Here is a tiny trained network, its code and every weight. The questions are about switching its units off for an input and a target symbol, where a switched-off unit gives its printed mean instead of its output.

import numpy as np


def w(rows, s, z=0):
    codes = np.array(rows[::2]) - 128.0
    scale = np.full(codes.shape[1], s)
    scale[-1] = z or s
    return codes * scale


def f(y):
    return y / 2 * (1 + np.tanh(0.7978845608 * (y + 0.044715 * y**3)))


def softmax(a):
    e = np.exp(a - a.max(-1, keepdims=True))
    return e / e.sum(-1, keepdims=True)


def log_softmax(a):
    a = a - a.max(-1, keepdims=True)
    return a - np.log(np.exp(a).sum(-1, keepdims=True))


def net(x, mask):
    ids = ['ΓΛΞΨαβδεητω'.index(c) for c in x.split()]
    T = len(ids)
    res = E[ids] + P[:T]
    u = 0
    for l in range(2):
        q, k, v = (res @ M[l].T for M in (Q, K, V))
        z = softmax(np.where(np.tri(T) > 0, q @ k.T / 3**0.5, -1e9)) @ v
        res = res + np.where(mask[u], z, O[l][:, -1]) @ O[l][:, :-1]
        u += 1
        y = f(res @ A[l][:, :-1].T + A[l][:, -1])
        res = res + np.where(mask[u : u + 16], y, B[l][:, -1]) @ B[l][:, :-1]
        u += 16
    return log_softmax(res[-1] @ U[:, :-1].T + U[:, -1])


Q, K, V, O, A, B = {}, {}, {}, {}, {}, {}
E = w([
[137,138,118,125],'Γ',
[56,106,156,208],'Λ',
[133,116,107,110],'Ξ',
[122,122,131,123],'Ψ',
[224,203,163,110],'α',
[90,92,148,171],'β',
[103,98,138,92],'δ',
[152,153,121,250],'ε',
[113,133,163,131],'η',
[104,149,174,119],'τ',
[106,140,47,242],'ω',
],0.022)
P = w([
[104,73,132,132],'0',
[198,20,133,131],'1',
[83,144,164,125],'2',
[121,135,95,69],'3',
[212,25,116,167],'4',
[78,174,152,139],'5',
[129,159,79,72],'6',
[224,29,95,188],'7',
[70,205,141,163],'8',
[135,186,59,87],'9',
[248,29,73,207],'10',
[35,144,159,139],'11',
[128,178,71,79],'12',
],0.014)
Q[0] = w([
[112,33,89,253],'L0H1',
[98,189,117,76],'L0H1',
[26,188,97,36],'L0H1',
],0.011)
K[0] = w([
[157,217,2,170],'L0H1',
[25,40,73,77],'L0H1',
[40,22,189,43],'L0H1',
],0.0077)
V[0] = w([
[63,124,160,144],'L0H1',
[143,139,2,233],'L0H1',
[206,222,219,193],'L0H1',
],0.0059)
O[0] = w([
[43,132,141,108,158],'L0H1',
[172,164,11,196,254],'L0H1',
[173,147,195,136,96],'L0H1',
],0.011,0.0034)
A[0] = w([
[99,76,80,132,146],'L0N1',
[189,80,111,97,179],'L0N2',
[128,205,104,110,122],'L0N3',
[167,184,114,10,110],'L0N4',
[54,210,143,132,173],'L0N5',
[61,123,144,108,79],'L0N6',
[158,183,85,170,59],'L0N7',
[112,200,176,53,38],'L0N8',
[208,138,111,106,197],'L0N9',
[64,159,168,215,145],'L0N10',
[165,53,175,156,97],'L0N11',
[174,107,91,137,187],'L0N12',
[163,50,115,161,2],'L0N13',
[128,121,114,74,216],'L0N14',
[148,85,137,81,150],'L0N15',
[163,92,179,105,187],'L0N16',
],0.013,0.0072)
B[0] = w([
[50,177,240,143,232],'L0N1',
[90,228,233,143,209],'L0N2',
[124,17,138,90,173],'L0N3',
[66,7,168,202,182],'L0N4',
[30,159,215,116,253],'L0N5',
[139,145,114,131,182],'L0N6',
[178,132,153,175,249],'L0N7',
[123,151,89,249,166],'L0N8',
[57,169,87,62,230],'L0N9',
[194,80,150,165,255],'L0N10',
[232,43,103,100,192],'L0N11',
[84,253,100,11,255],'L0N12',
[199,102,237,92,198],'L0N13',
[109,188,134,195,192],'L0N14',
[183,224,124,159,160],'L0N15',
[176,200,11,110,179],'L0N16',
],0.0054,0.0082)
Q[1] = w([
[31,114,37,240],'L1H1',
[168,105,167,151],'L1H1',
[206,3,80,173],'L1H1',
],0.0075)
K[1] = w([
[63,62,91,40],'L1H1',
[44,197,187,127],'L1H1',
[75,86,253,124],'L1H1',
],0.0073)
V[1] = w([
[8,122,137,1],'L1H1',
[124,151,119,152],'L1H1',
[122,157,73,150],'L1H1',
],0.0095)
O[1] = w([
[93,147,116,85,2],'L1H1',
[88,254,37,177,187],'L1H1',
[164,144,122,170,194],'L1H1',
],0.0078,0.007)
A[1] = w([
[125,115,219,37,70],'L1N1',
[82,105,189,50,229],'L1N2',
[167,110,139,166,13],'L1N3',
[183,164,202,120,156],'L1N4',
[66,63,158,134,254],'L1N5',
[164,58,168,162,210],'L1N6',
[176,126,105,37,164],'L1N7',
[168,196,88,122,218],'L1N8',
[56,64,169,130,229],'L1N9',
[131,70,200,119,57],'L1N10',
[135,35,98,92,158],'L1N11',
[166,102,147,182,132],'L1N12',
[103,156,87,139,115],'L1N13',
[250,103,98,72,117],'L1N14',
[97,109,68,128,116],'L1N15',
[108,106,17,144,152],'L1N16',
],0.012,0.0079)
B[1] = w([
[201,242,132,153,156],'L1N1',
[83,133,150,227,214],'L1N2',
[59,166,159,82,143],'L1N3',
[198,79,132,141,209],'L1N4',
[224,121,131,43,239],'L1N5',
[147,172,77,92,169],'L1N6',
[2,183,112,142,163],'L1N7',
[79,75,110,109,253],'L1N8',
[165,137,116,44,245],'L1N9',
[73,83,154,98,143],'L1N10',
[163,239,129,87,132],'L1N11',
[73,135,95,100,177],'L1N12',
[109,76,131,87,168],'L1N13',
[87,70,194,92,198],'L1N14',
[174,73,146,98,135],'L1N15',
[162,158,251,124,155],'L1N16',
],0.0081,0.014)
U = w([
[35,95,92,106,130],'Γ',
[58,42,164,97,72],'Λ',
[1,136,56,64,130],'Ξ',
[82,133,139,122,120],'Ψ',
[202,49,132,175,252],'α',
[132,162,82,76,132],'β',
[85,240,144,100,1],'δ',
[175,171,10,160,247],'ε',
[203,196,169,153,127],'η',
[168,185,221,182,96],'τ',
[41,100,217,236,131],'ω',
],0.0094,0.0053)

Each question gives the input, a string of symbols that net reads in full, and the target symbol t.
The units are the heads (3 rows each of Q, K, V and O) and the neurons (one row each of A and B). Each row of codes is followed by its name. A weight is (code - 128) times the scale printed after its matrix; where a second scale follows, it is the last column's (O, A, B and U).
mask holds one flag per unit, layer by layer, with each layer's heads first. A switched-off unit (its flag False) gives its mean, the last column of its rows in O or B, instead of its output. The means were averaged over made-up inputs and are rounded, as every weight is.
A unit's drop is (log p(t) with every unit on - log p(t) with that unit switched off) / (log p(t) with every unit on - log p(t) with every unit switched off).
The circuit of an input: a set's keep is (log p(t) with only the set's units on - log p(t) with every unit switched off) / (log p(t) with every unit on - log p(t) with every unit switched off). Starting from the 12 units with the biggest drops (on a tie, the unit counted first), units are removed one at a time, each time the one whose removal leaves the highest keep (on an exact tie, the one counted first), for as long as the keep stays at least 0.8.
units of the circuit, in order: the units of the circuit, biggest drop first
most important unit: the unit with the biggest drop
k most important neurons: the k neurons with the biggest drops, biggest first
k most important neurons of layer l: the k neurons of layer l with the biggest drops, biggest first
input Ξ α β Λ Ξ β β Ξ τ, target η: most important unit	L1N5
input Ψ Ψ δ, target δ: 4 most important neurons of layer 0	(L0N10 L0N7 L0N13 L0N2)
input β Ξ Γ δ τ α δ Ξ, target Λ: 2 most important neurons	(L1N14 L0N16)
input η Γ η Λ Λ, target β: 2 most important neurons	(L1N6 L1N11)
input Λ Ψ Ξ Γ ω τ, target ω: units of the circuit, in order	(L1H1 L1N5)
input ω Ξ η α β β δ Ψ, target Λ: 3 most important neurons	(L1N14 L0N11 L1N8)
input ω Ξ Ξ ω δ η, target ω: units of the circuit, in order	(L1N5 L1N9)
input η Λ Λ η Ψ, target ω: 3 most important neurons of layer 1	(L1N5 L1N9 L1N7)
input Ξ τ Γ Γ Γ ε Ξ α τ β Γ, target Λ: 2 most important neurons of layer 0	(L0N11 L0N12)
input Ξ Γ β Γ Γ, target Ξ: 2 most important neurons of layer 1	(L1N7 L1N8)
input α Γ β, target β: 3 most important neurons	(L1N6 L0N12 L1N12)
input τ β ε Ξ η Γ α β Ξ Λ β, target Λ: 3 most important neurons	(L1N14 L0N11 L1N3)
input Γ Ξ Ψ ω α α, target ω: 2 most important neurons	(L1N5 L1N9)
input ω β τ Ψ τ δ Λ Γ, target ε: units of the circuit, in order	(L0H1)
input Ψ ε Λ δ Ψ Ξ α δ, target Λ: 3 most important neurons	(L1N14 L0N11 L1N7)
input Ξ β Ψ α β η Λ τ, target Λ: 4 most important neurons	(L1N14 L0N16 L0N11 L1N7)
input Λ δ τ ε β δ η ω τ, target ω: 2 most important neurons	(L0N4 L0N5)
input η Γ ω α Ξ β τ Ξ, target Λ: 4 most important neurons of layer 1	(L1N14 L1N8 L1N7 L1N4)
input ε Γ α Λ Ξ ω α Λ Γ ω δ, target ε: 2 most important neurons	(L0N7 L0N2)
input ω ω η α, target ω: units of the circuit, in order	(L0N4 L1N5)
input δ δ ω Λ β β ω Λ τ Γ, target ω: 2 most important neurons of layer 0	(L0N10 L0N14)
input Ψ β Λ Γ ε Ψ, target ε: 3 most important neurons of layer 0	(L0N4 L0N5 L0N1)
input Γ δ Λ τ α Λ Ψ Γ, target Λ: most important neuron of layer 1	(L1N14)
input Ξ Ψ ε Γ Ξ ε, target ε: 2 most important neurons of layer 0	(L0N10 L0N1)
input η ω Ψ Ξ Ξ, target ε: 3 most important neurons	(L0N7 L0N2 L0N13)
input Λ Λ ε τ ε β Ψ Ξ ω β β, target ε: 2 most important neurons	(L0N1 L1N12)
input Γ Γ Ψ η Ξ, target δ: most important unit	L0N2
input Ψ η β Γ β Ψ τ α, target Λ: 2 most important neurons	(L1N14 L0N16)
